Look-ups in named tables: a row name and a column name give one cell, copied from the table.

lapu:
	rugo	sudime
tezu	0.538	0.275
kos	0.437	0.570
rab	0.628	0.200
vub	0.394	0.728
mozubov	0.315	0.689
gik	0.381	0.581
lume	0.471	0.462
pof	0.274	0.845
latel	0.522	0.288
nagok	0.517	0.372
ges	0.355	0.552
farab	0.285	0.729
nom	0.425	0.532
nunusi	0.411	0.518

What is the rugo of tezu in lapu? 0.538
What is the rugo of vub in lapu? 0.394
What is the rugo of mozubov in lapu? 0.315
What is the sudime of tezu in lapu? 0.275
What is the sudime of mozubov in lapu? 0.689
What is the rugo of farab in lapu? 0.285
What is the rugo of nunusi in lapu? 0.411
What is the sudime of rab in lapu? 0.200
What is the rugo of rab in lapu? 0.628
What is the sudime of ges in lapu? 0.552
What is the sudime of nagok in lapu? 0.372
Which row has the largest rugo? rab

gelakon =
	fizimi	kugivad	korogo	bozigit	gad	regeti	dol	teno	vuvoze
dader	112	136	133	133	159	100	132	142	139
dit	102	144	134	141	158	196	141	124	150
vulor	121	149	143	138	134	95	136	140	139
nafis	165	148	138	139	138	139	138	140	136
bamu	122	110	130	142	141	50	135	136	143
luk	119	152	139	142	133	170	135	140	145
bovo	153	147	139	135	136	153	138	158	138
nobol	145	175	141	136	126	190	131	117	141
zup	145	151	145	139	138	181	132	142	138
vosebit	147	140	133	142	132	150	135	123	147
vovapor	132	96	130	139	129	170	134	115	139
pekirid	130	112	139	138	137	125	139	160	132
ruvu	116	155	134	136	136	181	140	126	140

What is the bozigit of bamu in gelakon?
142
What is the gad of bamu in gelakon?
141
What is the dol of dit in gelakon?
141
What is the kugivad of vulor in gelakon?
149
What is the kugivad of vosebit in gelakon?
140
What is the kugivad of bamu in gelakon?
110
What is the fizimi of vovapor in gelakon?
132
What is the regeti of bovo in gelakon?
153
What is the bozigit of pekirid in gelakon?
138
Which row has the largest korogo? zup

sota
         togoma     von
gon      91.152  68.082
dol      66.299  54.660
bug      38.869  32.154
fug      19.080  18.091
ruf      18.299  17.359
keb      23.159  25.963
zinel    15.811  16.845
nunuru   20.487  15.062
zub      19.371  20.085
rulona   17.985  14.958
pek      18.097  18.960
molarep  14.785  15.194

togoma of gon = 91.152
togoma of bug = 38.869
togoma of molarep = 14.785
von of nunuru = 15.062
von of fug = 18.091
von of rulona = 14.958
von of ruf = 17.359
togoma of keb = 23.159
von of molarep = 15.194
von of keb = 25.963
togoma of dol = 66.299
togoma of zinel = 15.811
Which row has the largest von? gon

silopav:
|  | nozuva | kebuto | seboseg | daloto | pimigot | rin | vofado | vokegot | rusutur | ridave |
|---|---|---|---|---|---|---|---|---|---|---|
| poreza | -518 | 135 | 235 | -295 | -147 | -344 | -81 | -389 | 913 | 346 |
| luba | 867 | -259 | 321 | 492 | 684 | -375 | -46 | -35 | 82 | 268 |
| gebuge | 613 | -196 | 346 | 688 | 536 | -177 | 206 | 43 | -230 | 216 |
| fulomu | -668 | 754 | 267 | 733 | -318 | 391 | 91 | 59 | 956 | -455 |
| sop | -284 | 257 | 447 | 251 | -618 | 444 | -255 | -206 | -192 | -320 |
| rur | -836 | 127 | -68 | -563 | -586 | 52 | -39 | -241 | 222 | 76 |

What is the rin of rur in silopav?
52
What is the rusutur of gebuge in silopav?
-230
What is the vofado of sop in silopav?
-255
What is the seboseg of fulomu in silopav?
267
What is the nozuva of fulomu in silopav?
-668
What is the vokegot of rur in silopav?
-241

Table gez
      fameduk     ruf
zet     15607    6684
redi    12557    2247
lav    -56376  -42486
dup    -49630  -90271
nid     10383   54085

ruf of nid is 54085
ruf of lav is -42486
ruf of zet is 6684
ruf of redi is 2247
fameduk of dup is -49630
ruf of dup is -90271
fameduk of lav is -56376
fameduk of zet is 15607
fameduk of redi is 12557
Which row has the largest fameduk? zet

rapo =
	vavum	sizo	fidogob	rame	vosulet	vagudib	maseze
bosefus	51205	44100	54724	40928	63336	57786	67069
sogu	74543	72908	27131	59369	52873	54381	41817
lim	56481	64666	52918	52213	73677	57884	67526
tebove	59807	83322	15273	68029	58060	91242	27771
pef	55138	48666	59317	60382	63988	52479	56824
renek	73485	62493	40519	54608	68080	61678	76324
fif	62871	64969	56520	50694	72247	57692	70583
sak	51284	50117	68967	64537	56906	64659	44844
vup	57347	80324	25873	66386	57011	82062	37031

What is the vosulet of vup in rapo?
57011
What is the vagudib of pef in rapo?
52479
What is the rame of fif in rapo?
50694
What is the vagudib of fif in rapo?
57692
What is the maseze of fif in rapo?
70583
What is the rame of bosefus in rapo?
40928
What is the vavum of fif in rapo?
62871
What is the sizo of sogu in rapo?
72908

tig:
|  | lelomoz | fuves | noz | zoz | zet |
|---|---|---|---|---|---|
| los | 72 | 107 | 86 | 45 | 152 |
| muvi | 130 | 96 | 134 | 163 | 59 |
| kos | 152 | 143 | 133 | 191 | 62 |
| gonevub | 82 | 43 | 96 | 78 | 161 |
| sokalif | 144 | 123 | 123 | 193 | 91 |
| vekag | 76 | 100 | 87 | 51 | 156 |
| muto | 111 | 119 | 128 | 115 | 48 |
| gokopet | 57 | 97 | 83 | 2 | 154 |
| fad | 125 | 187 | 127 | 128 | 31 |
| rasupas | 64 | 58 | 94 | 43 | 140 |
| dase | 70 | 65 | 87 | 47 | 165 |
| fas | 128 | 180 | 129 | 132 | 32 |
| guligo | 129 | 168 | 132 | 138 | 30 |
| zeg | 127 | 56 | 126 | 170 | 100 |

What is the fuves of fad in tig? 187
What is the fuves of vekag in tig? 100
What is the zet of los in tig? 152
What is the zoz of muto in tig? 115
What is the noz of muvi in tig? 134
What is the lelomoz of muto in tig? 111
What is the noz of dase in tig? 87
What is the lelomoz of guligo in tig? 129
What is the noz of zeg in tig? 126
What is the noz of muto in tig? 128
What is the zoz of kos in tig? 191
What is the zet of rasupas in tig? 140
What is the fuves of zeg in tig? 56
What is the fuves of muvi in tig? 96
What is the zoz of dase in tig? 47

